Below is a small trained network, with its code and all its weights. Each question gives an input and a class and asks what happens when units are switched off, that is, made to give their printed mean instead of their output.

import numpy as np


def w(rows, s, z=0):
    codes = np.array(rows[::2]) - 128.0
    scale = np.full(codes.shape[1], s)
    scale[-1] = z or s
    return codes * scale


def norm(h):
    return h / np.sqrt((h * h).mean(-1, keepdims=True) + 1e-5)


def f(y):
    return y / 2 * (1 + np.tanh(0.7978845608 * (y + 0.044715 * y**3)))


def log_softmax(a):
    a = a - a.max(-1, keepdims=True)
    return a - np.log(np.exp(a).sum(-1, keepdims=True))


def net(x, mask):
    res = np.array(x, float).reshape(1, 3) / 4 @ E
    u = 0
    for l in range(4):
        y = f(norm(res) @ A[l][:, :-1].T + A[l][:, -1])
        res = res + np.where(mask[u : u + 3], y, B[l][:, -1]) @ B[l][:, :-1]
        u += 3
    return log_softmax(norm(res)[-1] @ U[:, :-1].T + U[:, -1])


A, B = {}, {}
E = w([
[190,83,96,113,136],'x0',
[171,144,162,254,144],'x1',
[113,133,164,73,112],'x2',
],0.009)
A[0] = w([
[77,200,201,165,97,207],'L0N0',
[223,194,151,254,139,70],'L0N1',
[116,31,170,195,111,1],'L0N2',
],0.0066,0.00083)
B[0] = w([
[76,148,149,73,155,188],'L0N0',
[96,5,111,138,82,255],'L0N1',
[72,115,118,159,139,144],'L0N2',
],0.014,0.0056)
A[1] = w([
[60,15,149,191,51,220],'L1N0',
[139,128,132,175,76,255],'L1N1',
[65,8,146,142,41,251],'L1N2',
],0.011,0.00082)
B[1] = w([
[160,132,90,84,249,248],'L1N0',
[135,189,143,72,195,141],'L1N1',
[194,122,116,144,243,249],'L1N2',
],0.014,0.012)
A[2] = w([
[185,223,33,110,62,57],'L2N0',
[34,231,247,50,95,3],'L2N1',
[214,100,140,145,255,87],'L2N2',
],0.0089,0.00053)
B[2] = w([
[247,91,113,59,119,138],'L2N0',
[136,65,254,178,107,194],'L2N1',
[26,96,183,150,158,247],'L2N2',
],0.0091,0.011)
A[3] = w([
[153,6,169,146,235,117],'L3N0',
[161,79,108,187,175,255],'L3N1',
[179,76,97,73,62,214],'L3N2',
],0.011,0.0028)
B[3] = w([
[140,122,40,133,129,249],'L3N0',
[101,137,176,69,187,187],'L3N1',
[127,251,50,195,66,173],'L3N2',
],0.014,0.015)
U = w([
[142,85,143,104,242,253],'0',
[143,206,105,133,59,149],'1',
[89,60,248,118,61,21],'2',
],0.015,0.00036)

Each question gives the input, the list of numbers given to net, and the class t.
The units are the neurons (one row each of A and B). Each row of codes is followed by its name. A weight is (code - 128) times the scale printed after its matrix; where a second scale follows, it is the last column's (A, B and U).
mask holds one flag per neuron, layer by layer. A switched-off neuron (its flag False) gives its mean, the last column of its row in B, instead of its output. The means were averaged over made-up inputs and are rounded, as every weight is.
A unit's drop is (log p(t) with every unit on - log p(t) with that unit switched off) / (log p(t) with every unit on - log p(t) with every unit switched off).
The circuit of an input: a set's keep is (log p(t) with only the set's units on - log p(t) with every unit switched off) / (log p(t) with every unit on - log p(t) with every unit switched off). Starting from all 12 units, units are removed one at a time, each time the one whose removal leaves the highest keep (on an exact tie, the one counted first), for as long as the keep stays at least 0.8.
units of the circuit, in order: the units of the circuit, biggest drop first
most important unit: the unit with the biggest drop
top k neurons: the k neurons with the biggest drops, biggest first
drop when u is switched off: that unit's drop, to one decimal
input [-1,-4,8], class 2: units of the circuit, in order	(L0N1 L1N0 L1N2 L2N1)
input [-1,-2,-4], class 1: units of the circuit, in order	(L0N1 L1N2 L1N0)
input [7,-6,8], class 1: top 3 neurons	(L0N1 L1N0 L1N2)
input [-6,-5,-8], class 2: units of the circuit, in order	(L0N1 L1N0 L1N2 L2N1)
input [4,-3,3], class 1: top 4 neurons	(L0N1 L1N2 L1N0 L0N2)
input [-7,-5,4], class 2: top 2 neurons	(L0N1 L1N0)
input [7,-7,1], class 1: most important unit	L0N1
input [-2,-5,-5], class 1: top 4 neurons	(L0N1 L1N2 L1N0 L0N2)
input [-6,-1,-4], class 2: top 3 neurons	(L0N1 L1N0 L1N2)
input [-1,-6,-2], class 1: top 4 neurons	(L0N1 L1N2 L1N0 L0N2)
input [0,-3,3], class 1: top 4 neurons	(L0N1 L1N2 L1N0 L0N0)
input [-6,-7,-3], class 2: drop when L2N1 is switched off	0.1
input [-6,-1,3], class 2: drop when L1N0 is switched off	0.4
input [-4,1,5], class 2: drop when L1N0 is switched off	0.4
input [-6,-2,0], class 2: drop when L1N0 is switched off	0.6
